Here is a tiny trained network, its code and every weight. The questions are about switching its units off for an input and a class, where a switched-off unit gives its printed mean instead of its output.

import numpy as np


def w(rows, s, z=0):
    codes = np.array(rows[::2]) - 128.0
    scale = np.full(codes.shape[1], s)
    scale[-1] = z or s
    return codes * scale


def f(y):
    return y / 2 * (1 + np.tanh(0.7978845608 * (y + 0.044715 * y**3)))


def log_softmax(a):
    a = a - a.max(-1, keepdims=True)
    return a - np.log(np.exp(a).sum(-1, keepdims=True))


def net(x, mask):
    res = np.array(x, float).reshape(1, 8) / 4 @ E
    y = f(res @ A[0][:, :-1].T + A[0][:, -1])
    res = res + np.where(mask, y, B[0][:, -1]) @ B[0][:, :-1]
    return log_softmax(res[-1] @ U[:, :-1].T + U[:, -1])


A, B = {}, {}
E = w([
[246,73,83,45],'x0',
[119,133,125,114],'x1',
[131,127,129,133],'x2',
[125,130,127,123],'x3',
[112,56,250,62],'x4',
[41,26,54,154],'x5',
[128,128,128,129],'x6',
[124,130,127,123],'x7',
],0.015)
A[0] = w([
[55,174,168,172,244],'n1',
[104,47,252,83,162],'n2',
[165,156,168,82,151],'n3',
[150,132,198,137,104],'n4',
[138,119,23,105,159],'n5',
[121,150,83,191,217],'n6',
[46,138,140,230,154],'n7',
[149,196,158,109,247],'n8',
[156,58,165,79,97],'n9',
[41,109,113,136,125],'n10',
[110,128,255,157,155],'n11',
[58,54,104,131,126],'n12',
[201,121,130,67,230],'n13',
[68,8,66,152,178],'n14',
],0.016,0.012)
B[0] = w([
[36,195,67,154,219],'n1',
[66,14,104,113,254],'n2',
[149,86,141,152,189],'n3',
[98,100,105,127,165],'n4',
[205,145,115,114,206],'n5',
[152,196,133,120,199],'n6',
[96,165,122,110,216],'n7',
[89,153,119,229,208],'n8',
[132,62,160,115,200],'n9',
[121,167,131,75,180],'n10',
[77,109,81,146,209],'n11',
[140,143,153,94,198],'n12',
[186,105,154,155,237],'n13',
[138,131,130,7,245],'n14',
],0.017,0.027)
U = w([
[127,223,91,220,199],'0',
[250,175,145,211,254],'1',
[63,117,62,170,190],'2',
[177,57,143,181,30],'3',
[129,230,102,72,100],'4',
[233,141,62,62,206],'5',
[57,130,95,46,1],'6',
[160,78,175,45,88],'7',
],0.013,0.0064)

Each question gives the input, the list of numbers given to net, and the class t.
The units are the neurons (one row each of A and B). Each row of codes is followed by its name. A weight is (code - 128) times the scale printed after its matrix; where a second scale follows, it is the last column's (A, B and U).
mask holds one flag per neuron, in row order. A switched-off neuron (its flag False) gives its mean, the last column of its row in B, instead of its output. The means were averaged over made-up inputs and are rounded, as every weight is.
A unit's drop is (log p(t) with every unit on - log p(t) with that unit switched off) / (log p(t) with every unit on - log p(t) with every unit switched off).
The circuit of an input: a set's keep is (log p(t) with only the set's units on - log p(t) with every unit switched off) / (log p(t) with every unit on - log p(t) with every unit switched off). Starting from the 12 units with the biggest drops (on a tie, the unit counted first), units are removed one at a time, each time the one whose removal leaves the highest keep (on an exact tie, the one counted first), for as long as the keep stays at least 0.8.
units of the circuit, in order: the units of the circuit, biggest drop first
k most important neurons: the k neurons with the biggest drops, biggest first
drop of u: that unit's drop, to one decimal
input [1,0,-1,8,-5,3,-7,7], class 5: units of the circuit, in order : (n5)
input [-4,6,-3,2,-1,0,-8,-4], class 0: units of the circuit, in order : (n14; n2)
input [4,-8,4,0,0,-1,5,-1], class 1: units of the circuit, in order : (n2; n14)
input [0,-8,-1,-3,0,7,-3,-6], class 4: 2 most important neurons : (n2; n13)
input [5,-3,-6,-8,0,2,-2,-7], class 5: 2 most important neurons : (n2; n5)
input [1,-8,1,7,7,6,1,4], class 7: 2 most important neurons : (n1; n9)
input [-8,-5,-1,-2,7,0,-8,-2], class 2: 3 most important neurons : (n14; n11; n1)
input [-6,-1,3,2,-1,8,2,-3], class 4: drop of n2 : 0.1
input [1,3,7,-4,-1,7,-7,0], class 5: drop of n1 : 0.3
input [-2,8,-8,-1,-5,-1,-1,7], class 0: drop of n14 : 0.4
input [-4,-5,0,1,-3,-1,-5,-4], class 0: drop of n14 : 0.2
